Fonip: [ 94 171 131  99 120 149 174 142]
tid: [177  83 107 163 142  98  83 111]
binen: [ 90 184 152  81 132 158 171 141]
negig: [124 139 180 111 157 158 138 161]
Nugu: [147  73 112 183 113 124 107 146]
nefol: [127 146 128 151 121 175 117 153]
Lup: [122 150 162 116 130 151 128 134]
bipi: [ 91 146 128 117 121 151 175 167]
kerat: [114 125 147 132 140 158 159 188]
mebi: [184 149  81 132 158 118 116 143]
zana: [164  80  99 169 121 100  82 105]
which: [184 152  81 132 158] | binen
which: [146 128 117 121 151 175] | bipi
which: [122 150 162 116 130 151 128] | Lup
which: [125 147 132 140 158] | kerat
which: [124 139 180 111 157 158 138] | negig
which: [152  81 132 158 171 141] | binen
which: [ 91 146 128] | bipi

nefol: [126 130  82 131 162 138]
Zom: [118 126 107 151 137 144]
kerat: [126 130 132 131 162 138]
bipi: [155 168  87 142 146 148]
tid: [118 168  87  83 157 147]
Lup: [168  87 155 142  90 155]
Fonip: [146 181 132 137  91 123]
which: [155 168  87 142 146] | bipi
which: [ 90 155] | Lup
which: [168  87 155 142] | Lup
which: [ 87 142] | bipi
which: [ 87 142 146 148] | bipi
which: [151 137 144] | Zom
which: [181 132 137  91] | Fonip

Fonip: [118 182 164  59 119]
zana: [ 81 102 166  86 113]
Nugu: [138 128 162 103  99]
nefol: [108  71 163 114 188]
Lup: [129 143 152 108  95]
Zom: [117 129  93 103 143]
kerat: [139 122 156 122 120]
negig: [126 137 131 132 145]
bipi: [105 131 174  88 100]
tid: [ 98 161 103  91 139]
binen: [ 93 117 129 103 118]
which: [ 93 117 129 103] | binen
which: [103 118] | binen
which: [102 166] | zana

binen: [ 91  92 164 165 131 126 111 137  90  97 133 154  81 105 107  94 107 148
 188  89 162  88 149  76 127 152]
nefol: [146 158 140  95  82 160 116 155 144 144 103 138 122 159 154  98 140 143
 116 147  93 148 143 134 129 149]
zana: [159 146 134 119 136 159 147  88 164 158 146 147 107 158 159 116 134  82
 122 133 120 143 113 123 135 113]
Zom: [140  94  82 160 157 151 174 107 175 162 154 151 170 168 159 147 169 110
 140 165 116 161 135 149 177 139]
tid: [172 146 163 110 169 159 150  91 159 165 133 178  90 157 162  98 169  97
 161 120 116 136 182 101 172 162]
mebi: [ 93  98 159 163 120  96  98 123  96 103 162 164 100  93 105  96 127 126
 163 122 167 102 148  94 157 144]
Lup: [146 158 140  95  82 160 116 155 144 144 103 138 122 159 154  98 140 143
 140 131 135 149 161 116 129 166]
which: [146 158 140  95  82 160 116 155 144 144 103 138 122 159 154  98 140 143
 140 131 135 149 161 116 129 166] | Lup
which: [135 149 161 116] | Lup
which: [147  88 164 158 146 147 107 158] | zana

kerat: [ 85 170 142  96 152 178]
zana: [160  97 139 126 171 110]
mebi: [ 85 170 142 123 152 178]
negig: [ 85 170 142 123  96 141]
tid: [100 139 117 162 160 150]
Lup: [162 147 117 154 160 152]
bipi: [170  89 136 155 174  96]
which: [170 142  96] | kerat
which: [139 117 162] | tid
which: [100 139 117 162 160] | tid
which: [ 97 139] | zana
which: [126 171 110] | zana

nefol: [133 143 145 133 113]
bipi: [142  87 120 113 151]
Fonip: [143 147 146 172  68]
zana: [ 82  87 120 113 151]
which: [143 145] | nefol
which: [172  68] | Fonip
which: [ 82  87 120 113 151] | zana

tid: [119 121  88  64]
Nugu: [ 63 129 152 103]
zana: [ 88 121 119 120]
Lup: [137 134 154 137]
mebi: [102 157 117 117]
which: [121  88] | tid
which: [121 119 120] | zana
which: [ 88 121 119] | zana
which: [119 121] | tid
which: [154 137] | Lup
which: [102 157] | mebi

zana: [ 92 167 129  94 150 147 179 149]
mebi: [132 106 147 150  94 179 129 106]
tid: [112 152 125 113 132 134 151 135]
kerat: [ 75 160 116  86 149 131 175 101]
Fonip: [ 75 160 116  86 149 131 101 175]
which: [160 116  86 149 131 101] | Fonip
which: [129  94 150 147 179] | zana
which: [150  94] | mebi
which: [175 101] | kerat
which: [125 113 132 134 151] | tid

binen: [130  98  94 133  91 167 164 181 176 172 167  99  98 155  97 165 155 165
 178 158 106 103 154 121 104  97 171  96 102 154 106 146 140 168]
kerat: [ 77  81  96  78  86 183 158 167 175 141 112 122 108 158  88 163 173 175
 135 172 157  79 151 172 161  73 182  77 173 156 100 170  85 173]
Nugu: [154 132  78  86  96 143 156 131 146 170 114 169 173  76 142  79 101  91
  91  84 159 131 116 148 157 149 112 122 152 124 167 132 137  87]
tid: [105 112 138 106 111 105  96 161 100 130 129 140 149  99 164  74 165 173
 168 155 134  83 179 176 170  88  88  96 157  83  91 174 136 153]
Lup: [104 102 151  86 110  87 110 130  90  86  78 137 151  84 128  81 169 160
  77 148 147 105  90 178 170 139  91 125 160  97 137 177 102 129]
nefol: [ 77  76 124  80  88 170 158 176 181 106  71 146 123 149  82 155 183 151
  82 170 181  88  78 184 174  87 165  89 180 140 150 179  78 155]
which: [181 176] | binen
which: [ 77 173 156 100 170] | kerat
which: [157 149 112 122] | Nugu
which: [96 78 86] | kerat
which: [129 140] | tid

Nugu: [103  73 100 131]
nefol: [121 189 118 104]
zana: [100 130 118 131]
Fonip: [131 166  78  67]
binen: [ 94  80 161 166]
which: [189 118 104] | nefol
which: [121 189 118] | nefol
which: [100 131] | Nugu

binen: [ 94 122 117 118  88 149 151 122]
Nugu: [130 142 129 130 116 153  60 147]
nefol: [151 123 129 118  88 149 151 122]
which: [130 142] | Nugu
which: [ 94 122 117 118  88 149 151 122] | binen
which: [151 123 129 118  88 149 151 122] | nefol
which: [ 94 122 117 118  88] | binen
which: [130 142 129 130 116 153  60] | Nugu

zana: [128 171 171  88 162  97  97  80 108  75 141 171 108 119 146 175 104 154
 117 127 159  99 166  66 139]
bipi: [102 104 108  94 103  92 167 171 121 163 125  94 134 171 137 108  99 130
 165  97 152 178  68 143 111]
Lup: [ 93 154 148 100 121 117 155 148 180 110 109 117 133 141 115 105 116 153
 147 137 130 155 145 130 171]
Fonip: [119 140 154 131 177 116 123 113 124 111 132 149 141 127 129 147  88 167
 133  92 140 119 139 117  64]
Zom: [119 123 128 120 131  89 157 167 150 152 121  74 182 165 145  70 110  86
 161  93  71 164 114 161 120]
negig: [148 100 121 116 142 145 188 160  63 168 185 107 104 186 189 109 146  90
 185 121 111 179 123 153 128]
binen: [157 123 110 177 107 186 114 107 141 117 153 110 115 109 133 105 180 116
 127 168 110 109 102 127 144]
which: [ 88 162] | zana
which: [141 117 153 110 115 109 133 105 180 116] | binen
which: [117 153 110 115 109 133 105 180 116 127] | binen
which: [148 100 121 117] | Lup
which: [105 116 153 147 137 130 155 145] | Lup
which: [ 88 162  97  97  80 108  75] | zana
which: [110 177 107 186 114 107 141 117 153] | binen

kerat: [150  92  95  82 165 137 114 105 164  76]
binen: [ 96  92 159 154 158  92 147 178 110  97]
Fonip: [165 137  95 114  82 150  92 105 164 101]
mebi: [ 96  92 159 154 158  92 147 178 129  97]
which: [ 96  92 159 154 158  92 147 178 110  97] | binen
which: [165 137  95 114  82 150  92 105 164 101] | Fonip
which: [114  82 150  92 105 164] | Fonip
which: [150  92  95  82 165 137 114 105 164] | kerat
which: [ 92 159 154 158  92 147 178 129  97] | mebi
which: [ 96  92 159 154 158  92 147 178 129  97] | mebi

mebi: [127  70 121 100 104  92 137 112 138 124 126 126 106 130 101 129  95 128
 146 140 104 131  83 105 124 112 147 124 118 155 134 161  96 143 129 124
 116 102]
zana: [145 145 170 155 124 134 175 149 110 146 154 120 106 106  98 150 161 127
 155 129 157 131 105 128 148 148 148 116 116 134 154 115 163 124 154 156
 104 118]
tid: [145 145 170 155 124 134 110 149 175 146 120 154 130 106 101 150 161 127
 155 129 157 131 105 128 148 148 148 116 116 134 154  75 171 102 149 146
  84 137]
which: [134 110 149 175 146 120 154] | tid
which: [106 130 101] | mebi
which: [131  83 105] | mebi
which: [134 154  75 171 102] | tid

Fonip: [131 155 146 158 177 155 145 162 149 131 112 127 148]
Nugu: [129 146 163 136 126 132 128 155 114 173 112 145 135]
binen: [157 129 146 163 136 126 132 128 155 115 173 138 148]
which: [155 114 173 112] | Nugu
which: [129 146 163 136 126 132 128 155 115 173] | binen
which: [158 177 155 145 162 149 131 112 127] | Fonip
which: [157 129 146 163 136 126 132 128 155 115 173 138 148] | binen
which: [157 129 146 163 136 126 132 128] | binen

Fonip: [137 154 134 150  96 112 136  96  78 154]
tid: [137 154 134 150  96 112 136  96 109 137]
binen: [195 100 181 178  84 119 113 133 138 144]
Lup: [182 142 148 179  96 112 109  96 137 136]
which: [ 96 112 136  96 109 137] | tid
which: [178  84 119 113 133 138] | binen
which: [112 136  96 109] | tid

